Here is a tiny trained network, its code and every weight. The questions are about switching its units off for an input and a class, where a switched-off unit gives its printed mean instead of its output.

import numpy as np


def w(rows, s, z=0):
    codes = np.array(rows[::2]) - 128.0
    scale = np.full(codes.shape[1], s)
    scale[-1] = z or s
    return codes * scale


def f(y):
    return np.maximum(y, 0)


def log_softmax(a):
    a = a - a.max(-1, keepdims=True)
    return a - np.log(np.exp(a).sum(-1, keepdims=True))


def net(x, mask):
    res = np.array(x, float).reshape(1, 4) / 4 @ E
    y = f(res @ A[0][:, :-1].T + A[0][:, -1])
    res = res + np.where(mask, y, B[0][:, -1]) @ B[0][:, :-1]
    return log_softmax(res[-1] @ U[:, :-1].T + U[:, -1])


A, B = {}, {}
E = w([
[160,180,40,43,170,64,149],'x0',
[89,205,124,189,131,79,218],'x1',
[44,48,147,126,229,106,156],'x2',
[225,104,251,196,204,112,114],'x3',
],0.011)
A[0] = w([
[64,97,77,84,96,127,120,182],'N1',
[94,143,76,140,150,123,133,171],'N2',
[119,80,69,41,189,138,118,152],'N3',
[144,136,100,132,190,73,169,120],'N4',
[163,136,219,205,147,126,177,255],'N5',
[132,185,167,152,175,104,160,156],'N6',
[143,161,127,126,52,131,100,122],'N7',
[86,102,122,120,190,120,92,125],'N8',
[109,112,122,173,63,220,69,218],'N9',
[188,226,100,69,84,112,141,136],'N10',
[136,157,73,76,34,160,162,164],'N11',
[164,166,132,151,175,57,173,165],'N12',
[201,101,210,126,158,120,68,168],'N13',
[118,9,140,124,130,163,79,190],'N14',
[70,169,187,182,160,110,163,150],'N15',
[128,194,85,122,52,127,120,157],'N16',
[104,189,168,167,142,93,228,133],'N17',
],0.012,0.0059)
B[0] = w([
[43,176,140,51,111,114,140,208],'N1',
[136,154,122,9,103,95,160,171],'N2',
[116,145,198,12,209,66,164,206],'N3',
[164,67,72,118,159,82,139,173],'N4',
[125,49,78,204,104,147,164,250],'N5',
[120,79,2,190,101,38,150,182],'N6',
[126,126,177,159,30,124,48,183],'N7',
[134,50,121,67,135,146,165,177],'N8',
[84,184,229,200,91,124,132,216],'N9',
[241,118,88,98,121,170,46,217],'N10',
[123,228,149,79,78,128,18,221],'N11',
[178,88,25,157,157,8,137,190],'N12',
[195,83,139,197,199,156,87,236],'N13',
[84,39,227,103,163,204,207,222],'N14',
[142,75,105,141,53,103,222,199],'N15',
[180,207,97,111,49,127,19,205],'N16',
[122,116,64,113,13,85,166,202],'N17',
],0.0078,0.017)
U = w([
[104,72,215,227,152,212,149,77],'0',
[38,112,177,42,184,137,172,251],'1',
[2,230,153,118,89,138,122,103],'2',
[167,113,94,201,207,103,106,111],'3',
[104,103,54,141,83,96,198,191],'4',
[161,199,92,67,125,143,65,63],'5',
[145,177,168,160,73,148,63,113],'6',
[161,94,169,76,236,129,131,60],'7',
],0.0094,0.0029)

Each question gives the input, the list of numbers given to net, and the class t.
The units are the neurons (one row each of A and B). Each row of codes is followed by its name. A weight is (code - 128) times the scale printed after its matrix; where a second scale follows, it is the last column's (A, B and U).
mask holds one flag per neuron, in row order. A switched-off neuron (its flag False) gives its mean, the last column of its row in B, instead of its output. The means were averaged over made-up inputs and are rounded, as every weight is.
A unit's drop is (log p(t) with every unit on - log p(t) with that unit switched off) / (log p(t) with every unit on - log p(t) with every unit switched off).
The circuit of an input: a set's keep is (log p(t) with only the set's units on - log p(t) with every unit switched off) / (log p(t) with every unit on - log p(t) with every unit switched off). Starting from the 12 units with the biggest drops (on a tie, the unit counted first), units are removed one at a time, each time the one whose removal leaves the highest keep (on an exact tie, the one counted first), for as long as the keep stays at least 0.8.
units of the circuit, in order: the units of the circuit, biggest drop first
top k neurons: the k neurons with the biggest drops, biggest first
drop when u is switched off: that unit's drop, to one decimal
input [7,-8,2,-5], class 1: units of the circuit, in order	[N3]
input [-8,7,-2,-4], class 2: units of the circuit, in order	[N9; N13]
input [-7,-3,3,-6], class 1: top 2 neurons	[N14; N16]
input [-7,4,-2,-3], class 2: units of the circuit, in order	[N13; N9]
input [0,-1,0,5], class 0: top 2 neurons	[N10; N16]
input [-1,3,-1,-5], class 2: top 3 neurons	[N13; N1; N12]
input [-1,-4,-6,3], class 0: top 2 neurons	[N13; N11]
input [2,0,6,7], class 3: top 2 neurons	[N13; N1]
input [-2,-1,1,-1], class 0: top 3 neurons	[N3; N11; N2]
input [-5,2,-5,-7], class 2: top 2 neurons	[N13; N1]
input [6,8,-8,3], class 5: top 4 neurons	[N10; N16; N11; N14]
input [0,-5,-2,-8], class 2: top 2 neurons	[N1; N9]
input [4,-8,-3,6], class 7: top 2 neurons	[N9; N5]
input [0,-5,-6,-4], class 6: units of the circuit, in order	[N9]
input [0,-3,-3,-7], class 5: top 2 neurons	[N10; N16]
input [3,7,-6,1], class 5: top 4 neurons	[N10; N16; N11; N14]
input [-8,-6,0,-6], class 2: drop when N1 is switched off	0.3
input [-6,-1,-3,-1], class 0: drop when N5 is switched off	0.0
input [5,-8,0,0], class 1: drop when N9 is switched off	-0.1
input [-2,-3,-5,-7], class 6: units of the circuit, in order	[N7]
